Below are the code and all the weights of a small trained network. Each question names an input and a class and asks about switching units off, where a switched-off unit gives its printed mean instead of its output.

import numpy as np


def w(rows, s, z=0):
    codes = np.array(rows[::2]) - 128.0
    scale = np.full(codes.shape[1], s)
    scale[-1] = z or s
    return codes * scale


def norm(h):
    return h / np.sqrt((h * h).mean(-1, keepdims=True) + 1e-5)


def f(y):
    return np.maximum(y, 0)


def log_softmax(a):
    a = a - a.max(-1, keepdims=True)
    return a - np.log(np.exp(a).sum(-1, keepdims=True))


def net(x, mask):
    res = np.array(x, float).reshape(1, 5) / 4 @ E
    u = 0
    for l in range(2):
        y = f(norm(res) @ A[l][:, :-1].T + A[l][:, -1])
        res = res + np.where(mask[u : u + 4], y, B[l][:, -1]) @ B[l][:, :-1]
        u += 4
    return log_softmax(norm(res)[-1] @ U[:, :-1].T + U[:, -1])


A, B = {}, {}
E = w([
[101,127,45,128,231,73,137,125,3,99,82],'x0',
[134,131,131,133,129,126,127,126,126,135,131],'x1',
[186,95,51,109,37,217,46,80,88,59,116],'x2',
[126,135,124,120,130,134,127,131,131,124,120],'x3',
[211,194,172,149,118,71,73,202,103,53,150],'x4',
],0.0021)
A[0] = w([
[198,88,7,146,77,228,72,11,84,38,71,4],'L0N0',
[133,169,170,173,144,83,166,163,168,140,160,124],'L0N1',
[104,71,9,100,198,98,143,100,4,75,122,49],'L0N2',
[32,72,45,107,135,207,151,44,110,190,74,13],'L0N3',
],0.0028,0.0019)
B[0] = w([
[73,103,160,79,81,98,107,234,71,183,194,254],'L0N0',
[99,73,50,97,119,154,113,115,76,138,91,190],'L0N1',
[151,255,181,196,149,172,85,95,163,170,37,234],'L0N2',
[189,62,119,132,155,76,194,71,195,36,198,206],'L0N3',
],0.0043,0.0041)
A[1] = w([
[203,149,143,126,113,91,99,185,127,51,141,10],'L1N0',
[159,111,173,102,24,221,117,133,246,147,146,65],'L1N1',
[54,128,156,135,216,52,223,179,146,183,92,72],'L1N2',
[217,185,135,129,145,60,81,205,69,3,111,56],'L1N3',
],0.0035,0.0012)
B[1] = w([
[104,46,70,107,168,149,207,78,153,153,155,188],'L1N0',
[131,222,113,183,238,81,116,121,60,115,36,252],'L1N1',
[161,113,121,91,2,185,38,179,85,99,175,245],'L1N2',
[103,66,136,124,124,140,200,58,225,137,147,254],'L1N3',
],0.004,0.0038)
U = w([
[99,105,127,80,37,140,56,218,62,151,183,239],'0',
[144,253,134,195,185,123,105,109,114,135,32,144],'1',
[142,41,112,120,146,110,226,65,213,98,171,3],'2',
],0.0065,0.00067)

Each question gives the input, the list of numbers given to net, and the class t.
The units are the neurons (one row each of A and B). Each row of codes is followed by its name. A weight is (code - 128) times the scale printed after its matrix; where a second scale follows, it is the last column's (A, B and U).
mask holds one flag per neuron, layer by layer. A switched-off neuron (its flag False) gives its mean, the last column of its row in B, instead of its output. The means were averaged over made-up inputs and are rounded, as every weight is.
A unit's drop is (log p(t) with every unit on - log p(t) with that unit switched off) / (log p(t) with every unit on - log p(t) with every unit switched off).
The circuit of an input: a set's keep is (log p(t) with only the set's units on - log p(t) with every unit switched off) / (log p(t) with every unit on - log p(t) with every unit switched off). Starting from all 8 units, units are removed one at a time, each time the one whose removal leaves the highest keep (on an exact tie, the one counted first), for as long as the keep stays at least 0.8.
circuit, biggest first: the units of the circuit, biggest drop first
unit that matters most: the unit with the biggest drop
k most important neurons: the k neurons with the biggest drops, biggest first
top k neurons in layer l: the k neurons of layer l with the biggest drops, biggest first
drop when u is switched off: that unit's drop, to one decimal
input [-5,-4,2,5,4], class 1: circuit, biggest first : (L1N1)
input [-3,-2,1,-7,4], class 2: 2 most important neurons : (L0N2, L1N0)
input [-5,6,-6,-1,8], class 2: top 2 neurons in layer 0 : (L0N0, L0N2)
input [-2,-5,-2,-5,3], class 2: 2 most important neurons : (L0N0, L0N2)
input [-7,8,7,-1,8], class 2: 4 most important neurons : (L0N2, L1N0, L1N3, L1N2)
input [5,-8,-6,1,-6], class 0: 3 most important neurons : (L1N2, L1N3, L1N1)
input [5,8,-7,-4,-5], class 0: 2 most important neurons : (L1N2, L1N1)
input [-7,-8,5,-8,-2], class 1: 2 most important neurons : (L1N1, L1N2)
input [5,-5,-4,-7,7], class 2: 3 most important neurons : (L1N3, L0N0, L1N1)
input [1,-6,2,2,3], class 2: 2 most important neurons : (L1N3, L1N2)
input [-4,-7,-3,2,2], class 1: 2 most important neurons : (L0N0, L1N1)
input [1,-4,2,-8,3], class 2: top 2 neurons in layer 1 : (L1N3, L1N2)
input [-2,2,-3,-5,4], class 2: top 2 neurons in layer 0 : (L0N0, L0N2)
input [-5,7,-3,6,3], class 1: unit that matters most : L0N0
input [-6,-8,4,7,-2], class 1: 2 most important neurons : (L1N1, L1N2)
input [-4,4,-6,-7,-4], class 0: 2 most important neurons : (L1N2, L0N2)
input [-4,7,-6,-7,4], class 0: drop when L0N2 is switched off : 0.1
input [-3,-4,-1,6,-2], class 1: drop when L1N1 is switched off : 0.4
input [2,5,-6,-5,-4], class 0: drop when L0N3 is switched off : 0.0
input [-8,-8,-2,3,2], class 1: drop when L1N1 is switched off : 0.3
input [-7,-8,4,8,-5], class 1: most important neuron : (L1N1)
